(in the rows, 128 means zero)
Known rows:
nanoni: [ 96  99 122 163 162 152 104 165 143 135 188  88 125 107 102 111  88 104
  98  91 111  97 152  98 107 101  98 179 117 156 132]
vuflum: [ 89 172 108 153  85  80 107 102  86 115 178 155 154 162 111 108  86 172
  73  96  72 125 157 175 116 121 181 116 127 163 120]
runer: [147 160 123 143 116 125 121 110 107  92 131 164 102 152 110 119 144 158
  85 158  86 111 174 114 121 128 180 119 101 121 154]
nuklan: [106  95 126 165 160 157 104 143 166  95 183 110 140 140 110 109  86  97
 102 139 128 103  90  98 111 109  91 173 139 166 124]
tonik: [ 99  96 179 150 159 157 107 174 145  86 120 142 122 109 105 101  85  99
  80  88 134 102 178  97 104  95  89 160 184 136 133]
laran: [111 164  90 126 103  96 163  95  96 106  97  95 140 100 113 120 100 170
  82 165 140 142 149 163 138 152 180 107  98 129 111]
gutesten: [108  95  98 133 161 157 110 167 170 137 109  97 110 101 121 119  96  93
 165 106 133 118 105 101 118 116  95 131 171 155 111]
ziru: [ 91  95 122 161 124 159 108 150 125 124 173  80 130  83 129 146 100  98
 117  76 163 134 167 107 108 154  91 163  98 154 134]
grafle: [ 93  97 105 156 155 154 108 160 155 135 167  88 141  97 125 135  88  98
 135  97 167 140  89 109 112 135  91 142 149 160 109]
skastazal: [140 166 102  83  93 120 143 100 112  91 100 103 100 134 128 124 148 131
  92 122 106 137 176 118 155 144 169 102  98  98 123]
brife: [142 155 102  90 110 121 147 115 101  91 106 113  95 117 134 135 150 164
  92 138 140 150 176 153 137 137 172 105 113  98 122]
stulis: [113 160  99  99  88 118 120 103  93  98 103 114 112 127 133 135 147 162
  79 114 142 153 173 166 152 146 172  98 101 125 122]
kerokan: [163 101 166 152  89  84 187 127  88 165  92 188 143 160 117 169 150  99
 181 179 116 185 146 137 159  79  95  92 175  80 147]
nupas: [102  92 102  80 162 151 110 169 172 128 172  84 106 144 140 117  93  94
 159  78  97 109  80 104 115  90  91 167 203 166 116]
nezur: [ 94  99 149 148 157 155 100 162 154  88 145  89 129 112 156 114  90  95
 102  86 158 149  95  98 117 124  85 144 182 159 115]
rodros: [144 157 102  95 107 122 138 116 101  92  97 121  97 134 134 134 146 171
  84 125 136 147 169 144 143 134 169 110 105 103 121]
drubrigros: [107  93 101 106 159 154 114 168 165 128 144  79 119  84 137 123  96 101
 146  84 146  96 158 105 114  97  87 171 126 149 115]

Facts:
nezur: Σ tabos; ω c
laran: Σ duzar; ω b
laskoros: Σ sobran; ω c
namik: Σ kludebim; ω c
driflin: Σ dapladro; ω a
bules: Σ grekil; ω b
gisofa: Σ traski; ω a
platrul: Σ gisofa; ω b
tragrok: Σ nupas; ω a
vuflum: μ nistufil, drosor, sedrer, skitro, muplin; Σ namik; ω b
gruton: μ nistufil, bosto, fugi, notel, destor, kletu; ω a
plustus: Σ torum; ω a
pletrak: Σ kurul; ω d
zokinis: μ skonan, drosor, skastazal, gretun; Σ fugi; ω a
mibram: μ stegrur, narer, bratus; Σ gripil; ω b
distur: Σ vutim; ω d
mogra: μ gropo, gofun, narer, kletu; Σ kibris; ω c
plutre: ω c
muplin: Σ skiste; ω d
fleri: Σ sadru; ω c
duzar: Σ gruton; ω a
nupas: Σ stiklubruk; ω c
skiste: Σ loto; ω b
neze: μ katrom, tasor, gisofa, skitro, kletu; Σ skagras; ω d
kludebim: μ stadru, nezur, gropo, flabran, skastazal, vutim; Σ mibram; ω a
ketrar: Σ grafle; ω c
bradris: μ stadru; Σ notel; ω b
skitro: Σ flusu; ω b
tiso: Σ graro; ω a
drarum: μ lelor, fifin, trone, lebu, vevil, kilus, drupom; ω d
kletu: Σ destor; ω b
plagus: Σ muplin; ω d
bratus: Σ fleri; ω a
trone: Σ flufla; ω a
griri: μ platrul, grafle, kilus; Σ neze; ω d
klatros: ω b
skonan: Σ vevil; ω b
tabos: μ stulis, duzar, flabran, bratus, drupom; Σ pobiges; ω c
trosur: Σ sedrer; ω b
bretul: ω b
grekil: ω d
notel: Σ nuklan; ω b
drupom: Σ trosur; ω b
peskem: μ kligusku, figori, namik; Σ skopli; ω a
defas: μ drafu, skitro, drupom; ω a
gofun: Σ riba; ω c
bragan: Σ drosor; ω a
motil: μ nezur, nupas, notel, destor, vevil, kitre, bretul; ω c
mokik: μ timal, duzar, vevil, distur; Σ plustus; ω b
sasoklu: Σ tonik; ω b
stelon: ω a
gutesten: ω c
ziru: Σ deplistam; ω d
stegrur: ω d
stadel: Σ bragan; ω c
broforel: Σ flifeka; ω b
skaskan: Σ klotak; ω a
deplistam: Σ peskem; ω b
kilus: Σ sasoklu; ω c
bazum: μ fifin, stiklubruk, kurul, misar, grofluten, gritre, skopli; ω b
fiplu: μ lelor, broforel, stegrur, gutesten, riba; ω d
tistek: μ kovok, fozur, namik, stelon, grekil, skastazal, ketrar; Σ kerokan; ω a
mogo: μ drafu, skiste, destor, kerokan, grafle, vutim; ω b
zadro: μ lelor, kitre; Σ zokinis; ω d
neruk: Σ plastalem; ω a
skagal: ω d
tasor: Σ gofun; ω c
tonik: μ ziru, notel, driflin; ω d
kligusku: Σ griri; ω c
gropo: Σ broforel; ω c
destor: Σ kilus; ω c
fopen: ω d
flifeka: μ zetripak, kilus, plagus; ω d
grofluten: Σ stadel; ω a
drafu: Σ trunok; ω a
narer: Σ ziru; ω d
druleklir: Σ siflun; ω b
drunutis: Σ moragron; ω a
plastalem: Σ grunato; ω d
fozur: Σ nistufil; ω c
sobran: μ gropo, fleri, druleklir; Σ bosto; ω a
brifik: μ lelor, ruflesko, fugi; Σ drogum; ω b
klotak: μ stiklubruk, nistufil, stegrur, kitre; Σ driflin; ω a
pufem: Σ drutri; ω a
loto: μ plutre; ω c
kurul: Σ tragrok; ω d
siflun: Σ mirafan; ω b
valan: μ gropo, tronun, gofun, gretun, ketrar; Σ kligusku; ω b
timal: Σ skitro; ω c
skagras: μ tronun, namik, gripil, gritre; Σ fozur; ω c
pobiges: Σ kletu; ω a
torum: Σ ledrun; ω d
sadru: μ bosto, fugi, flabran, druleklir; Σ katrom; ω a
stiklubruk: Σ drarum; ω b
plukal: μ gripil, trufa, grofluten; ω b
lelor: ω a
kerokan: ω a
traski: Σ gropo; ω b
mudus: Σ defas; ω b
skastazal: ω b
zetripak: ω a
sodrar: Σ kitre; ω d
daflor: ω a
dapladro: ω a
vevil: Σ tistek; ω c
luno: μ neruk, tasor, plutre, fugi, bratus, skastazal; ω a
tronun: ω d
misar: ω c
riba: Σ bules; ω b
bolu: μ misar, vevil, gritre, drubrigros, gretun; ω a
rodros: ω b
gretun: Σ gutesten; ω a
daskam: μ dapladro, nupas; Σ bradris; ω c
flufla: Σ mogra; ω c
nuklan: μ zetripak, nezur, dapladro, fozur, figori, distur; Σ rifek; ω c
sedrer: Σ lebu; ω b
nistufil: Σ zadro; ω b
graro: μ stadru, laran; Σ nezur; ω b
gripil: Σ mokik; ω c
drutri: Σ grofluten; ω a
nanoni: μ gisofa, deplistam, bretul; ω d
fifin: ω b
trunok: ω d
flabran: ω b
kitre: Σ tasor; ω b
runer: μ siflun, rodros, daflor; ω b
brife: ω b
stadru: ω a
trufa: ω a
kovok: Σ skonan; ω b
katrom: Σ klatros; ω b
kosku: μ trunok, grafle, kitre, plastalem; ω b
natrok: μ broforel, fopen, drunutis, vutim; Σ stulis; ω b
grafle: Σ brifik; ω c
skopli: Σ neruk; ω a
vutim: Σ timal; ω b
figori: ω c
flusu: μ skagal, fleri; Σ pufem; ω a
drogum: μ stadru, platrul, brife, plagus, plastalem; Σ trone; ω d
grunato: Σ pletrak; ω d
kibris: μ trosur, stadel; Σ drubrigros; ω d
lebu: Σ bolu; ω d
rifek: Σ drupom; ω d
ruflesko: ω c
mirafan: Σ skaskan; ω d
drasisto: μ nezur, gripil; ω b
drubrigros: Σ mudus; ω d
stulis: Σ ketrar; ω b
gritre: ω c
drosor: Σ kovok; ω b
moragron: Σ gretun; ω a
ledrun: μ broforel, skagal, moragron, lebu, flabran, skastazal, laskoros; Σ bratus; ω a
fugi: Σ tiso; ω c
bosto: Σ bazum; ω c

Rows:
No name comes twice in this set of rows, the named rows included.
[ 96 160 134 151  87 118 104  98  90  97 172 153 145 145 106 125 149 136
  77 142 111 120 175 153 132 144 182 112 102 155 147] => natrok
[ 92  98 127 163  99 161 110 117 113 127 178  81 147  86 135 150  97  87
 111  67 171 143 161 122 113 158  96 165  94 168 130] => narer
[ 93  95 151 115 140 161 101 133 157 121 191  88 126 122 178 158 117  93
 148  71 161 142 100 111 132 149  89 152 154 166 129] => laskoros
[107 169 110 125 110 147 103 109 114 138 116 187 111 155 108 126 173 134
  81 130  86  99 181 128 115 130 183  97  98 121 156] => brifik
[133 140 125 155  80 153 142 106  85  91 100 136 100 102 141 161 162 154
  85 126 166 171 177 161 143 157 164 104  93 107 163] => deplistam
[144 155 123 148 123 123 126 126  98  97 143 170  91 148 110 124 135 169
  75 164  94 112 176 137 111 142 188 125 116 121 161] => mogo
[168 138 159  92 132 153  97 133 124  79 155 179  86 166 121 130 171 131
  85 148 104 113 182 102 139  85 178 110 142 105 184] => bazum
[131 162 101 147 117  93 111 106  99  94 113 164 126 156 101 104 121 170
  79 165  77 105 178 119 125  95 183 109 106 148 120] => mokik
[165 114 175 168  84  83 144  93  93 160 123 185 161 166 107 142 148  88
 161 184  76 174 145 103 166  78 126  91 107  84 177] => tistek
[ 92 102 171 147 157 157 102 143 166 110 152 143 140 135 107 106 100  91
  88  86 107 101 119  96 110 130  93 136 150 158 121] => tabos
[162 162  94 142 146 151 182 129 118  95  94 114  87  94 117 138 155 174
 116 163 147 123 167 114 117 162 153 135 103  82 138] => katrom
[ 88 102 114 131 153 157 108 155 165 153 164  92 104 112 137 148 105  91
 168  76 128 120  99 102 116 149  94 146 154 166 113] => fugi
[137 149 112 144 143 139 108 132 104 111 139 180  99 140 106 130 149 169
  72 178 118 108 171 148 107 124 182 115 125 120 158] => kosku
[154 172  93 144  93  92 115  95 109 105 192  96  94 163 114 178 148 132
 145 135  69  99 156 135 174 143 187 176  96 164 185] => valan

Now the same things, written a new way:
Known rows:
bules: [ 93 129 118 132 135 116 106 143  97 129 157 134 157 143 145 157 143 121
 137 144 144 129 152 147 121 160]
trone: [143  76 144 114  95 152 183  90 153 144 179 142 121 138 132 108 120 138
 134  99 156 219 139 108 117 153]
sadru: [152 100 152  95  81 146 158 135 124 112 168 143 139 155 139  92 133 136
 144 140 157 203 103  64 117 164]
bratus: [153 101 152 110 100 125 148 126 108 126 167 137 113 155 143 115 125 153
 160 121 149 217 102  47 123 165]
vevil: [ 98 119 109 153 191  82 144 129  84 113 119  83 131  69 122 157 147 141
 165 166 100  93 105 174 119 116]
brifik: [ 80  95 127 137 132 126 146 114 108 130 161 141 161 138 146 145 133 109
 116 141 176 115 156 166 127 163]
notel: [ 89 124 112 144 146 107 125 141  92 134 157 124 136 145 146 164 141 125
 136 143 143 137 155 136 127 162]
tronun: [114 125 106 127 103 107 125 155 143 169 108 145 132 140 152 135 101  90
 169 103 136 142 131  98 101 129]
misar: [114 142  92 142 177  87 132 135 108 158 114  87 139  69 120 158 130 131
 155 147 124  63  89 160 122  92]
torum: [113 127 147 132 111 105 123 136  98 125 135 152 132 167 189 115  96 109
 186 141 132 151 106  95  97 164]
fopen: [120 133 116 124  89  99 144 150 129 163 110 148 136 144 152 137  99  83
 152 114 127 144 135 102 102 134]
luno: [161 111 129  80  64 137 163 152 158 151 150 132 148 138 110  98 132 113
 125 122 171 186 111  61 115 134]
plukal: [ 99 153  98 116 130 120 106 166 125 152 137 128 158 143 130 150 129 108
 119 130 166 105 127 143 123 149]
zadro: [113 106 112 163  72 126 156 154 140 118 129 142 137 157 178 128 130 109
 154 153 115 137 145 113  82 155]
drosor: [ 74 124 116 128 155  92 116 148 101 108 129 121 140 142 115 163 153 107
 147 144 148 154 160 139 119 165]
moragron: [154  90 140 105  85 141 152 131 130 125 165 137 129 138 125 115 138 140
 146 118 136 221 133  69 114 154]
pufem: [146 111 140  88 102 128 149 129 149 106 156 132 130 145 102 103 146 124
 161 135 135 241 132  89  95 158]

Rows:
No name comes twice in this set of rows, the named rows included.
[173 137 132  83  81 126 140 134 160 176 161 136 139 148 114 120 129 124
 148 118 148 206 121  72 102 136] => daflor
[ 98 118 119 144 186  86 138 125  83 110 120  90 144  70 123 149 150 138
 163 171  99  90 107 178 115 113] => timal
[ 93  88 118 149 117 128 151 119 140 140 130 149 130 149 169 124 100 104
 177 115 136 160 144 126  95 150] => drubrigros
[149 100 118  96  99 181 138 156 135 127 182 133 150 133 133  81 130 130
 153 133 133 219 134  76 110 134] => peskem
[105 103 123 146 105 112 147 142 115 130 126 146 126 141 167 131 102  99
 163 126 118 163 146 102 103 154] => lebu
[149  90 128 111 104 144 146 130 144 131 164 134 120 143 125 116 139 146
 159 111 140 225 128  66 112 148] => gretun
[101 106 118 145 109 115 136 142 125 127 122 149 124 142 164 131 102 103
 172 122 111 165 145 113  92 152] => distur
[174 129 132  91  75 125 151 138 145 166 153 138 121 130 110 126 119 130
 128  95 130 210 123  71 113 143] => stadru
[121 144 113 118  77 118 145 160 140 154 111 144 145 141 156 117  91  79
 142 122 126 132 124 118  98 141] => flifeka
[159  97 155  92  79 153 153 142 121 104 165 144 140 145 141  86 126 141
 136 133 150 203 103  71 110 161] => kludebim
[120 106 108 170 160  96 130 130  90 121 126 101 139  71 142 175 166 165
 156 162  90  68 114 165 111 111] => nezur
[109 125 102 158 184 107 140 131  71 132 149  87 145  64 141 147 142 138
 161 175  91  88 118 163 128 100] => nupas
[ 86 123 115 131 134 121 125 151  97 115 155 131 162 152 147 139 143 113
 130 160 165 112 140 139 124 165] => vuflum
[102 156 100 127 133  96 121 150 116 167 136 123 137 141 123 170 125 111
 119 125 155 115 140 133 129 150] => bretul
[110 157 114 117 131  97 100 145 114 173 143 135 156 142 128 168 137 106
 133 130 153 114 143 139 120 149] => rodros

Now the same things, written a new way:
Known rows:
gruton: [154 174 131 122 171 172 126 110 136 145 128  90 101 178  82 169 112 131
 133 136 114 108 145 130 130 182 137 111 126 130 123]
skitro: [114 165 186 138 173 118 118 125 153 148 147 104 126 136 174 165 154 137
  79 129 124 130 115 137  96  83  79 135 111 144 180]
kletu: [161 158 166 134 156 103 138 136 139 152 117 146  98 139 174 177 157 121
 115 158 119 132 108 137  85  94  68 104 145 161 177]
sobran: [111 158 117 130 134 154  86 133 122 139 140 116 116 162  93 163 107 121
 149 124  91 114 122 128 118 158 108 116 123 149 160]
sedrer: [143 171 154 137 151 114 140 148 159 145 125 109 116 130 151 163 156 127
 106 131 115 138 110 132  93  94  75 113 114 148 169]
kludebim: [101 169 120 133 112 150  89 133 116 143 123 113 116 149  77 159 103 108
 128 106  68 115 137 123 130 168  99  90 121 142 154]
flusu: [ 84 140 136 126 150 161  59 116 124 142 170 103 137 175 118 150 106 134
 125 113 107 112 121 133 132 152 118 130 126 139 175]
deplistam: [149 158 155 119 137 117 168 136 156 156 125 103 121 124 145 180 147 125
 120 119 133 163  82 118  81  93  90 124 111 161 170]
narer: [ 91 125 101 116 110 189 107 155  87 133 135 165 118 121 125 167 175 142
  96 131 143 141 162  79 120  90 162 132 148 151  96]
skastazal: [131 155 173 152 156 123 171 123 154 128 107 105  78 149 153 143 176 122
  92 137 122 142  83 161 136 128  91 126 146 172 138]
neze: [111 153  57  98 136 181  94 159  93 155 140 171 104 124 123 183 143 146
 115 145 138 124 197  53 106 118 148 112 164 145 123]
stiklubruk: [164 152 163 129 113 116 150 138 169 143 118  93 114 157 150 160 169 115
 107 128 134 157  98 133 103  78  95 118 110 149 171]
grunato: [107 108  71  84  81 186 131 148  96 154 151 138 146 108  99 181 145 135
 121 101 164 176 125  51 105  90 176 143 121 169 107]
sadru: [113 185 134 135 109 153  92 137 111 141 120 119 120 152  83 158 101 123
 125 129  66 110 144 129 112 167  93  86 114 139 149]
misar: [136  82 136 118 108 229 104 114 105 118  98 129 152 184 133 161 182 121
 136 127  78 118 176 121 162 183 199 140 109 106  89]
fopen: [102 126  96 115 131 196 131 138  89 129 126 153  96 129 116 154 179 126
  77 115 155 138 173 100 149 127 172 132 172 148  71]
daflor: [148 137 150 139 171 185 126  94 121 135 122 121 113 153 106 172 136 124
 122 114  98 142 123 147 145 162 142 117 133 128 142]

Rows:
No name comes twice in this set of rows, the named rows included.
[156 146 115 101 164  80 134 129 157 167 123 135  94 153 160 162 136  97
 125 131 112 135 130 133 101 130  58  91 188 170 194] => graro
[ 98  95 141 133  54 223  87 136  72 124  82 151 174 144 128 165 165 113
 119 105  16 115 200 106 140 174 159 112  88 110 115] => gripil
[145 154 156 125 165 119 177 115 166 155 107  95  88 140 138 152 159  95
  86 102 121 158 115 165 125 134  95 120 155 149 143] => brife
[ 76 161 104 130  81 195 124 164  79 154 109 155 114  87 102 170 154 115
  56 109  85 132 214  63 129 109 133  89 126 140 108] => torum
[ 97  89 101 132 116 211  66 149  92  94 103 169 167 141 140 165 181 123
 178  98  53 113 144 128 126 172 185 164 109 108 106] => ketrar
[ 84 106 136 129  74 208  79 138  54 128  89 160 165 134 115 166 159 124
 124 120  34 104 173 120 125 188 139 125 100 117  98] => fleri
[ 94 106  85 104 116 184 109 139  89 144 137 169 126 108 126 168 171 101
  77  91 133 156 173  94 126  94 156 128 172 130 107] => plagus
[118 167 122 122 156 101 132 147 162 156 132 102 106 127 141 156 136 108
 108  99 101 142 102 142  96 118  71 111 146 160 172] => bradris
[116 162 185 161  87 162  97 130  83 129 105 136 124 135  90 159 132 121
 106 132  58 119 136 146 127 133  89  95  95 118 145] => bratus
[ 71  77 137 106 150 219  44 100  92 146 162 132 199 160 167 169 151 137
 117  99  78  94 177 112 134 179 162 166 108  99 136] => stadel
[161 155 118 133 150 175 124 108 161 132 124  77 104 191  92 161 127 127
 132 122  98 122 145 126 164 169 152 100 129 132 145] => bolu
[ 90 160  13 107 151 174  77 185 136 112 130 153 104  96  94 161 163  92
 125  58 128 134 186 113 107 107 168 153 164 113  93] => drogum
[122 165 162 142 146 107 146 148 138 132 126 117  98 136 154 159 157 124
 104 128 116 143  89 144 102 104  71 120 126 165 162] => druleklir

